Below are the code and all the weights of a small trained network. Each question names an input and a class and asks about switching units off, where a switched-off unit gives its printed mean instead of its output.

import numpy as np


def w(rows, s, z=0):
    codes = np.array(rows[::2]) - 128.0
    scale = np.full(codes.shape[1], s)
    scale[-1] = z or s
    return codes * scale


def f(y):
    return np.maximum(y, 0)


def log_softmax(a):
    a = a - a.max(-1, keepdims=True)
    return a - np.log(np.exp(a).sum(-1, keepdims=True))


def net(x, mask):
    res = np.array(x, float).reshape(1, 4) / 4 @ E
    y = f(res @ A[0][:, :-1].T + A[0][:, -1])
    res = res + np.where(mask, y, B[0][:, -1]) @ B[0][:, :-1]
    return log_softmax(res[-1] @ U[:, :-1].T + U[:, -1])


A, B = {}, {}
E = w([
[63,108,15,109],'x0',
[117,2,158,189],'x1',
[40,190,162,227],'x2',
[52,114,187,36],'x3',
],0.0072)
A[0] = w([
[36,149,156,203,139],'neuron 1',
[171,65,233,174,115],'neuron 2',
[83,153,145,167,101],'neuron 3',
[199,74,85,235,112],'neuron 4',
[49,28,197,97,106],'neuron 5',
[65,116,177,61,101],'neuron 6',
[133,250,117,63,5],'neuron 7',
[209,45,102,42,104],'neuron 8',
[203,186,197,117,91],'neuron 9',
[93,138,25,110,115],'neuron 10',
[56,25,58,154,82],'neuron 11',
],0.018,0.0034)
B[0] = w([
[115,46,140,216,234],'neuron 1',
[97,89,116,3,222],'neuron 2',
[102,99,141,177,183],'neuron 3',
[190,221,124,167,232],'neuron 4',
[216,197,120,143,233],'neuron 5',
[95,215,114,168,206],'neuron 6',
[239,97,121,60,239],'neuron 7',
[102,46,152,241,252],'neuron 8',
[42,162,118,96,206],'neuron 9',
[56,177,136,79,215],'neuron 10',
[111,93,120,3,230],'neuron 11',
],0.029,0.012)
U = w([
[73,26,154,215,107],'0',
[170,97,116,81,254],'1',
[2,127,118,64,63],'2',
[149,239,102,194,49],'3',
],0.0095,0.0043)

Each question gives the input, the list of numbers given to net, and the class t.
The units are the neurons (one row each of A and B). Each row of codes is followed by its name. A weight is (code - 128) times the scale printed after its matrix; where a second scale follows, it is the last column's (A, B and U).
mask holds one flag per neuron, in row order. A switched-off neuron (its flag False) gives its mean, the last column of its row in B, instead of its output. The means were averaged over made-up inputs and are rounded, as every weight is.
A unit's drop is (log p(t) with every unit on - log p(t) with that unit switched off) / (log p(t) with every unit on - log p(t) with every unit switched off).
The circuit of an input: a set's keep is (log p(t) with only the set's units on - log p(t) with every unit switched off) / (log p(t) with every unit on - log p(t) with every unit switched off). Starting from all 11 units, units are removed one at a time, each time the one whose removal leaves the highest keep (on an exact tie, the one counted first), for as long as the keep stays at least 0.8.
circuit, biggest first: the units of the circuit, biggest drop first
most important unit: the unit with the biggest drop
top k neurons: the k neurons with the biggest drops, biggest first
drop of u: that unit's drop, to one decimal
input [4,-3,-1,-6], class 3: circuit, biggest first => neuron 2
input [-2,8,7,5], class 1: circuit, biggest first => neuron 5; neuron 2
input [-3,-6,4,-4], class 1: top 2 neurons => neuron 8; neuron 7
input [6,8,5,-4], class 1: circuit, biggest first => neuron 11; neuron 4
input [-1,7,-8,3], class 0: top 2 neurons => neuron 8; neuron 7
input [-6,-5,6,4], class 0: top 3 neurons => neuron 1; neuron 11; neuron 10
input [-3,6,-5,-7], class 3: top 4 neurons => neuron 4; neuron 7; neuron 1; neuron 11
input [2,7,5,-4], class 1: top 3 neurons => neuron 11; neuron 8; neuron 4
input [8,6,4,-8], class 2: top 2 neurons => neuron 11; neuron 5
input [8,7,3,-2], class 2: top 2 neurons => neuron 11; neuron 7
input [0,-7,5,8], class 3: top 2 neurons => neuron 6; neuron 11
input [3,8,7,1], class 1: circuit, biggest first => neuron 11; neuron 5
input [8,-8,7,-8], class 1: top 2 neurons => neuron 7; neuron 8
input [0,7,-7,2], class 0: circuit, biggest first => neuron 8
input [6,7,6,-5], class 1: circuit, biggest first => neuron 11; neuron 4
input [-8,5,7,-8], class 2: top 3 neurons => neuron 2; neuron 8; neuron 5
input [5,2,-5,-1], class 0: top 2 neurons => neuron 8; neuron 2
input [-7,8,5,-1], class 1: top 3 neurons => neuron 2; neuron 5; neuron 4
input [8,-5,-4,-7], class 2: top 2 neurons => neuron 10; neuron 5
input [3,-6,3,2], class 1: circuit, biggest first => neuron 7
input [6,8,4,-2], class 1: top 2 neurons => neuron 11; neuron 4
input [6,2,-2,-3], class 2: top 3 neurons => neuron 11; neuron 7; neuron 10
input [-6,7,5,-3], class 1: circuit, biggest first => neuron 2; neuron 4
input [-4,3,-3,7], class 3: drop of neuron 5 => 1.5
input [-3,-1,1,-8], class 3: drop of neuron 4 => 0.9
input [6,-2,-2,-8], class 3: drop of neuron 9 => 0.1
input [-7,6,-5,3], class 2: drop of neuron 9 => 0.7
input [-6,-4,-4,6], class 2: most important unit => neuron 9
